Here is a tiny trained network, its code and every weight. The questions are about switching its units off for an input and a target symbol, where a switched-off unit gives its printed mean instead of its output.

import numpy as np


def w(rows, s, z=0):
    codes = np.array(rows[::2]) - 128.0
    scale = np.full(codes.shape[1], s)
    scale[-1] = z or s
    return codes * scale


def f(y):
    return np.maximum(y, 0)


def softmax(a):
    e = np.exp(a - a.max(-1, keepdims=True))
    return e / e.sum(-1, keepdims=True)


def log_softmax(a):
    a = a - a.max(-1, keepdims=True)
    return a - np.log(np.exp(a).sum(-1, keepdims=True))


def net(x, mask):
    ids = ['Ξβγδζλμπστψ'.index(c) for c in x.split()]
    T = len(ids)
    res = E[ids] + P[:T]
    u = 0
    for l in range(2):
        r = res
        for j in range(3):
            rows = slice(2 * j, 2 * j + 2)
            q, k, v = (r @ M[l][rows].T for M in (Q, K, V))
            z = softmax(np.where(np.tri(T) > 0, q @ k.T / 2**0.5, -1e9)) @ v
            o = O[l][rows]
            res = res + np.where(mask[u + j], z, o[:, -1]) @ o[:, :-1]
        u += 3
        y = f(res @ A[l][:, :-1].T + A[l][:, -1])
        res = res + np.where(mask[u : u + 8], y, B[l][:, -1]) @ B[l][:, :-1]
        u += 8
    return log_softmax(res[-1] @ U[:, :-1].T + U[:, -1])


Q, K, V, O, A, B = {}, {}, {}, {}, {}, {}
E = w([
[90,194,35,210,132,183],'Ξ',
[144,12,170,131,217,89],'β',
[118,47,228,132,212,204],'γ',
[104,180,72,128,138,43],'δ',
[140,84,237,97,95,65],'ζ',
[29,120,169,194,57,136],'λ',
[140,141,146,64,99,136],'μ',
[76,66,125,208,228,38],'π',
[125,240,254,141,229,151],'σ',
[98,96,74,223,191,247],'τ',
[207,103,102,143,198,144],'ψ',
],0.012)
P = w([
[107,108,109,124,3,184],'0',
[59,101,114,87,156,135],'1',
[86,115,120,113,128,116],'2',
[105,107,119,135,123,120],'3',
[113,109,117,157,120,122],'4',
[103,98,102,165,102,126],'5',
],0.0076)
Q[0] = w([
[158,141,179,113,134,92],'0.h1',
[107,154,147,111,3,201],'0.h1',
[178,62,165,89,135,151],'0.h2',
[164,116,101,79,102,155],'0.h2',
[118,138,124,111,121,118],'0.h3',
[114,127,133,107,120,125],'0.h3',
],0.055)
K[0] = w([
[162,109,167,138,62,43],'0.h1',
[35,63,50,80,3,134],'0.h1',
[151,222,223,175,150,118],'0.h2',
[104,189,141,94,214,142],'0.h2',
[127,128,120,128,128,117],'0.h3',
[129,116,131,125,121,137],'0.h3',
],0.04)
V[0] = w([
[145,201,217,218,40,196],'0.h1',
[155,173,158,119,77,142],'0.h1',
[199,64,126,177,72,172],'0.h2',
[67,85,159,175,171,98],'0.h2',
[153,255,204,177,191,124],'0.h3',
[92,100,98,98,102,141],'0.h3',
],0.0085)
O[0] = w([
[55,133,76,52,72,195,247],'0.h1',
[139,133,105,109,80,154,147],'0.h1',
[188,119,199,134,110,125,108],'0.h2',
[115,102,92,1,110,89,185],'0.h2',
[12,51,117,128,50,129,254],'0.h3',
[158,152,124,114,151,130,95],'0.h3',
],0.0047,0.0067)
A[0] = w([
[189,254,101,131,129,52,3],'0.n1',
[247,101,149,129,218,137,106],'0.n2',
[230,237,134,72,238,139,130],'0.n3',
[153,199,23,63,188,175,31],'0.n4',
[168,75,126,120,111,40,111],'0.n5',
[222,166,79,128,160,205,71],'0.n6',
[228,219,53,106,230,109,101],'0.n7',
[175,19,163,65,153,159,46],'0.n8',
],0.0087,0.0049)
B[0] = w([
[76,202,100,94,143,84,135],'0.n1',
[123,104,66,129,65,145,222],'0.n2',
[143,4,116,71,159,142,202],'0.n3',
[119,122,186,192,108,114,150],'0.n4',
[101,98,141,181,144,71,250],'0.n5',
[120,177,47,113,154,138,148],'0.n6',
[98,211,89,159,97,107,167],'0.n7',
[142,113,164,213,76,137,224],'0.n8',
],0.013,0.0022)
Q[1] = w([
[182,243,129,136,176,66],'1.h1',
[142,97,137,159,108,141],'1.h1',
[25,94,144,112,110,136],'1.h2',
[112,93,151,116,82,98],'1.h2',
[143,141,139,114,140,74],'1.h3',
[4,124,151,102,85,137],'1.h3',
],0.046)
K[1] = w([
[140,32,118,223,145,2],'1.h1',
[103,151,125,105,90,199],'1.h1',
[69,218,213,78,192,144],'1.h2',
[132,111,156,70,128,112],'1.h2',
[109,125,127,112,114,57],'1.h3',
[167,189,237,59,60,197],'1.h3',
],0.034)
V[1] = w([
[192,153,149,138,136,142],'1.h1',
[137,96,154,80,192,133],'1.h1',
[65,106,74,101,9,118],'1.h2',
[121,137,123,211,131,153],'1.h2',
[164,154,137,66,80,66],'1.h3',
[154,100,133,74,226,154],'1.h3',
],0.014)
O[1] = w([
[177,153,139,142,166,137,3],'1.h1',
[133,170,100,92,183,122,82],'1.h1',
[2,89,100,78,74,142,255],'1.h2',
[117,154,110,188,138,134,110],'1.h2',
[200,145,100,141,98,87,66],'1.h3',
[136,65,99,115,167,190,17],'1.h3',
],0.009,0.0086)
A[1] = w([
[196,31,248,127,76,118,65],'1.n1',
[179,101,92,25,129,143,132],'1.n2',
[196,126,90,85,39,102,111],'1.n3',
[236,118,146,89,201,158,16],'1.n4',
[155,161,168,112,89,66,118],'1.n5',
[70,235,55,90,218,103,53],'1.n6',
[125,194,124,86,119,254,44],'1.n7',
[239,139,134,171,106,113,1],'1.n8',
],0.01,0.0047)
B[1] = w([
[252,173,184,178,100,146,254],'1.n1',
[131,138,135,37,133,169,187],'1.n2',
[151,100,112,147,220,146,177],'1.n3',
[51,95,72,216,55,60,182],'1.n4',
[175,148,115,52,141,112,219],'1.n5',
[219,199,155,155,126,176,220],'1.n6',
[182,94,118,171,172,74,211],'1.n7',
[64,217,83,111,65,176,140],'1.n8',
],0.012,0.0052)
U = w([
[158,101,170,148,111,218,2],'Ξ',
[180,71,22,119,113,134,220],'β',
[84,199,237,97,238,133,224],'γ',
[135,114,99,165,189,181,242],'δ',
[161,180,46,103,109,70,161],'ζ',
[205,84,164,64,90,57,20],'λ',
[137,174,62,193,105,154,25],'μ',
[177,60,127,38,158,155,225],'π',
[120,113,138,84,61,118,41],'σ',
[187,42,110,157,94,100,30],'τ',
[130,77,127,179,202,2,232],'ψ',
],0.0067,0.0033)

Each question gives the input, a string of symbols that net reads in full, and the target symbol t.
The units are the heads (2 rows each of Q, K, V and O) and the neurons (one row each of A and B). Each row of codes is followed by its name. A weight is (code - 128) times the scale printed after its matrix; where a second scale follows, it is the last column's (O, A, B and U).
mask holds one flag per unit, layer by layer, with each layer's heads first. A switched-off unit (its flag False) gives its mean, the last column of its rows in O or B, instead of its output. The means were averaged over made-up inputs and are rounded, as every weight is.
A unit's drop is (log p(t) with every unit on - log p(t) with that unit switched off) / (log p(t) with every unit on - log p(t) with every unit switched off).
The circuit of an input: a set's keep is (log p(t) with only the set's units on - log p(t) with every unit switched off) / (log p(t) with every unit on - log p(t) with every unit switched off). Starting from the 12 units with the biggest drops (on a tie, the unit counted first), units are removed one at a time, each time the one whose removal leaves the highest keep (on an exact tie, the one counted first), for as long as the keep stays at least 0.8.
units of the circuit, in order: the units of the circuit, biggest drop first
top k neurons: the k neurons with the biggest drops, biggest first
top k neurons in layer l: the k neurons of layer l with the biggest drops, biggest first
drop when u is switched off: that unit's drop, to one decimal
input σ ψ ζ π, target σ: units of the circuit, in order	(0.h1 0.h3 1.h2)
input σ π Ξ, target σ: units of the circuit, in order	(0.h3 1.h2 0.h1 1.h1)
input π γ σ, target π: units of the circuit, in order	(1.n2 1.h3 0.h2 0.n3)
input μ γ π Ξ ζ, target λ: top 3 neurons	(1.n1 1.n5 0.n2)
input ψ π ζ σ ζ, target ψ: top 2 neurons	(0.n5 1.n4)
input ζ ψ π σ, target ζ: top 2 neurons in layer 0	(0.n3 0.n2)
input σ σ γ, target Ξ: top neuron	(0.n8)
input τ δ δ, target ζ: units of the circuit, in order	(0.n7 0.h3 0.h1 1.h3)
input γ π ψ σ π γ, target γ: top 4 neurons	(0.n8 0.n3 0.n2 1.n4)
input ψ π π δ λ σ, target ψ: top 4 neurons	(1.n4 0.n3 1.n7 0.n2)
input ψ β γ π β, target τ: units of the circuit, in order	(1.n1 0.n2 0.h1 0.n8)
input σ σ σ σ Ξ σ, target σ: units of the circuit, in order	(0.h3 1.h1 0.h1)
input τ γ π μ, target π: top 3 neurons	(1.n2 1.n3 0.n5)
input τ ζ σ, target τ: top neuron	(1.n4)
input μ λ σ, target μ: top 2 neurons	(1.n4 1.n8)
input λ π γ ζ σ, target λ: top 3 neurons	(0.n3 1.n1 1.n5)
input ζ τ π σ β, target ζ: top 2 neurons	(1.n8 0.n3)
input ζ σ Ξ, target ζ: top 2 neurons in layer 0	(0.n3 0.n8)
input μ π β β σ, target μ: top 2 neurons	(1.n8 1.n4)
input ζ ψ γ β, target τ: top 4 neurons	(0.n3 0.n2 0.n8 1.n1)
input β τ γ ψ ζ τ, target δ: top neuron	(0.n3)
input δ β δ ζ σ π, target δ: top 2 neurons	(0.n5 0.n3)
input β π ζ λ δ, target ζ: top 4 neurons	(0.n1 0.n7 1.n6 1.n5)
input γ Ξ σ λ ζ, target γ: top 3 neurons in layer 0	(0.n3 0.n8 0.n4)
input γ ψ μ π σ π, target γ: top 2 neurons in layer 0	(0.n8 0.n3)
input β ζ σ, target β: top 2 neurons in layer 1	(1.n4 1.n2)
input ζ ζ σ γ, target ζ: top 2 neurons in layer 0	(0.n3 0.n2)
input μ σ μ, target μ: top neuron in layer 0	(0.n4)
input π σ γ π, target π: drop when 1.n4 is switched off	0.0
input π σ Ξ, target π: drop when 1.h2 is switched off	0.3
